Below is a small trained network, with its code and all its weights. Each question gives an input and a target symbol and asks what happens when units are switched off, that is, made to give their printed mean instead of their output.

import numpy as np


def w(rows, s, z=0):
    codes = np.array(rows[::2]) - 128.0
    scale = np.full(codes.shape[1], s)
    scale[-1] = z or s
    return codes * scale


def f(y):
    return y / 2 * (1 + np.tanh(0.7978845608 * (y + 0.044715 * y**3)))


def softmax(a):
    e = np.exp(a - a.max(-1, keepdims=True))
    return e / e.sum(-1, keepdims=True)


def log_softmax(a):
    a = a - a.max(-1, keepdims=True)
    return a - np.log(np.exp(a).sum(-1, keepdims=True))


def net(x, mask):
    ids = ['βεζηθμξσφψ'.index(c) for c in x.split()]
    T = len(ids)
    res = E[ids] + P[:T]
    q, k, v = (res @ M[0].T for M in (Q, K, V))
    z = softmax(np.where(np.tri(T) > 0, q @ k.T / 3**0.5, -1e9)) @ v
    res = res + np.where(mask[0], z, O[0][:, -1]) @ O[0][:, :-1]
    y = f(res @ A[0][:, :-1].T + A[0][:, -1])
    res = res + np.where(mask[1:17], y, B[0][:, -1]) @ B[0][:, :-1]
    return log_softmax(res[-1] @ U[:, :-1].T + U[:, -1])


Q, K, V, O, A, B = {}, {}, {}, {}, {}, {}
E = w([
[99,147,139,132,57,81,139,66,73,102,152],'β',
[121,207,63,91,68,114,177,167,158,118,146],'ε',
[143,195,137,118,69,144,208,57,147,27,133],'ζ',
[135,136,158,52,139,138,246,131,120,140,173],'η',
[192,142,93,69,119,121,191,177,2,115,125],'θ',
[60,156,120,106,119,183,136,142,117,161,82],'μ',
[106,161,165,184,38,78,116,122,166,152,142],'ξ',
[87,12,184,171,80,147,152,118,62,124,85],'σ',
[158,163,214,206,118,163,170,171,166,142,152],'φ',
[179,234,175,173,146,200,116,94,30,124,116],'ψ',
],0.018)
P = w([
[91,151,101,164,197,57,210,130,235,247,161],'0',
[206,69,86,43,189,135,89,48,162,152,101],'1',
[94,166,124,104,154,32,213,158,116,124,105],'2',
[175,55,43,141,195,140,103,59,150,147,101],'3',
[79,181,152,117,122,105,141,126,157,103,162],'4',
[193,62,58,119,174,129,96,78,158,143,101],'5',
[107,147,124,125,68,99,122,125,107,130,209],'6',
[189,65,72,130,165,131,95,84,159,132,91],'7',
[115,163,163,117,105,129,127,175,130,88,167],'8',
[199,85,80,110,173,131,101,93,159,142,77],'9',
[96,128,137,89,50,140,112,130,32,153,204],'10',
[199,90,71,104,171,130,112,93,160,144,62],'11',
[123,209,201,79,99,105,100,161,117,101,153],'12',
],0.012)
Q[0] = w([
[69,178,147,166,209,53,205,133,163,90,21],'h1',
[192,113,89,161,255,56,96,107,158,112,77],'h1',
[99,102,64,184,184,49,181,132,105,111,73],'h1',
],0.0087)
K[0] = w([
[133,149,51,219,154,29,234,48,48,244,66],'h1',
[183,44,23,145,231,76,118,3,225,194,83],'h1',
[170,163,51,244,209,141,186,82,185,188,115],'h1',
],0.0056)
V[0] = w([
[187,143,192,180,138,166,116,33,126,68,149],'h1',
[75,55,140,117,114,117,88,55,28,204,58],'h1',
[1,139,77,58,139,186,84,77,223,81,84],'h1',
],0.007)
O[0] = w([
[40,150,82,235,235,120,147,108,72,110,89,160],'h1',
[147,111,2,204,99,180,210,152,96,232,152,122],'h1',
[116,140,216,106,134,241,158,13,110,194,186,4],'h1',
],0.0092,0.0041)
A[0] = w([
[184,53,108,232,211,192,126,143,183,168,117,109],'n1',
[128,46,60,125,151,226,109,102,198,109,65,157],'n2',
[52,163,112,155,104,104,195,199,108,176,155,29],'n3',
[83,168,136,113,176,87,151,171,171,134,181,90],'n4',
[52,138,229,111,168,96,73,164,143,72,156,82],'n5',
[166,39,105,143,155,94,175,39,203,105,98,99],'n6',
[250,89,83,110,109,186,121,113,122,84,54,95],'n7',
[70,179,128,126,22,81,190,178,113,112,187,110],'n8',
[204,102,87,63,132,136,136,2,116,175,110,203],'n9',
[46,143,90,130,122,31,79,104,93,92,202,120],'n10',
[134,100,109,189,135,120,1,107,240,237,75,71],'n11',
[83,196,222,198,55,114,136,135,137,169,146,128],'n12',
[178,86,125,164,114,127,76,62,96,144,14,43],'n13',
[74,34,175,144,83,36,188,163,148,170,145,88],'n14',
[148,79,65,105,172,90,144,134,242,145,100,146],'n15',
[144,73,141,165,194,159,173,110,133,143,42,254],'n16',
],0.0082,0.0052)
B[0] = w([
[150,18,195,110,161,77,44,179,153,130,141,202],'n1',
[57,197,171,85,99,208,80,181,166,201,99,192],'n2',
[128,130,91,202,223,125,149,75,173,34,203,173],'n3',
[57,121,108,180,118,120,142,180,117,209,118,168],'n4',
[106,107,106,85,203,135,74,87,71,164,62,203],'n5',
[86,237,179,167,53,132,151,94,148,251,219,180],'n6',
[17,209,75,100,217,158,60,50,99,113,216,206],'n7',
[207,177,139,184,185,187,119,101,120,195,131,254],'n8',
[92,72,92,173,93,131,178,202,182,67,82,247],'n9',
[122,145,126,103,192,105,141,242,143,125,79,206],'n10',
[133,98,27,69,152,73,168,3,142,187,14,155],'n11',
[145,59,136,62,94,121,194,87,72,95,169,202],'n12',
[144,164,138,232,145,134,153,153,148,225,139,183],'n13',
[97,231,95,115,81,173,53,82,165,173,144,206],'n14',
[185,94,145,96,43,184,103,168,99,79,141,190],'n15',
[173,93,172,41,155,149,176,122,114,141,192,249],'n16',
],0.0073,0.0076)
U = w([
[182,58,188,82,106,122,47,91,133,86,161,170],'β',
[77,166,196,141,67,130,77,160,103,161,154,101],'ε',
[139,147,107,184,58,174,3,184,223,41,116,221],'ζ',
[9,110,124,246,117,86,176,192,187,87,94,253],'η',
[206,134,92,218,193,234,90,51,195,109,142,8],'θ',
[57,106,103,132,134,176,73,148,169,113,15,49],'μ',
[149,102,177,106,55,132,222,130,82,117,186,115],'ξ',
[15,78,77,68,154,91,116,56,85,97,199,39],'σ',
[72,199,133,179,108,140,139,88,173,91,191,90],'φ',
[146,117,101,153,84,108,125,73,121,153,81,224],'ψ',
],0.0062,0.0026)

Each question gives the input, a string of symbols that net reads in full, and the target symbol t.
The units are the heads (3 rows each of Q, K, V and O) and the neurons (one row each of A and B). Each row of codes is followed by its name. A weight is (code - 128) times the scale printed after its matrix; where a second scale follows, it is the last column's (O, A, B and U).
mask holds one flag per unit, heads first, then neurons. A switched-off unit (its flag False) gives its mean, the last column of its rows in O or B, instead of its output. The means were averaged over made-up inputs and are rounded, as every weight is.
A unit's drop is (log p(t) with every unit on - log p(t) with that unit switched off) / (log p(t) with every unit on - log p(t) with every unit switched off).
The circuit of an input: a set's keep is (log p(t) with only the set's units on - log p(t) with every unit switched off) / (log p(t) with every unit on - log p(t) with every unit switched off). Starting from the 12 units with the biggest drops (on a tie, the unit counted first), units are removed one at a time, each time the one whose removal leaves the highest keep (on an exact tie, the one counted first), for as long as the keep stays at least 0.8.
circuit, biggest first: the units of the circuit, biggest drop first
most important unit: the unit with the biggest drop
k most important neurons: the k neurons with the biggest drops, biggest first
drop when u is switched off: that unit's drop, to one decimal
input σ φ ε ε β ε ζ ψ ε φ ζ, target β: circuit, biggest first : [h1, n7, n6]
input σ ε θ, target θ: circuit, biggest first : [h1, n8, n3]
input μ ψ ε σ φ θ ξ ξ μ μ μ η σ, target ξ: 2 most important neurons : [n12, n7]
input θ ξ θ β β β η ψ η ε, target ζ: circuit, biggest first : [n15, n16]
input ξ μ φ η φ ε μ, target μ: circuit, biggest first : [h1, n5, n16]
input θ θ μ, target ζ: circuit, biggest first : [h1, n15]
input σ μ ε, target θ: most important unit : n8
input ζ μ μ, target σ: circuit, biggest first : [h1, n5, n12]
input σ ε ξ, target θ: circuit, biggest first : [n8, n3]
input σ σ μ σ, target ε: 3 most important neurons : [n2, n6, n1]
input φ ξ μ θ ζ, target ξ: circuit, biggest first : [h1, n12]
input θ η η ζ η σ ψ θ β θ ψ η μ, target η: circuit, biggest first : [h1, n3]
input φ σ ζ, target μ: circuit, biggest first : [h1, n5, n10]
input μ ε ψ, target ξ: circuit, biggest first : [h1, n12, n7]
input ψ μ ψ β ψ ζ β μ σ ψ ψ, target θ: circuit, biggest first : [h1, n3]
input ε ψ ψ β ψ β ξ, target η: 2 most important neurons : [n10, n16]
input ψ σ θ φ φ ψ β θ θ φ φ, target ζ: 2 most important neurons : [n16, n14]
input ε ψ ζ, target β: most important neuron : [n5]
input θ σ φ ψ ξ ψ μ σ ψ σ μ ψ μ, target ξ: 3 most important neurons : [n12, n7, n14]
input θ μ ψ ψ μ φ φ ζ η ψ ψ ψ ξ, target η: most important neuron : [n10]
input η ε μ ξ σ ξ σ, target θ: circuit, biggest first : [h1, n3, n8]
input φ ψ μ ψ ψ ξ ψ θ θ β ψ ξ, target ψ: 2 most important neurons : [n11, n9]
input σ φ ζ, target θ: 2 most important neurons : [n8, n3]
input ε β β β β ψ ζ φ, target β: 2 most important neurons : [n1, n16]
input ε ζ ξ σ ζ ψ φ σ β σ, target ε: drop when n2 is switched off : 0.2
input φ θ φ ψ ψ σ θ, target η: drop when n16 is switched off : 0.1
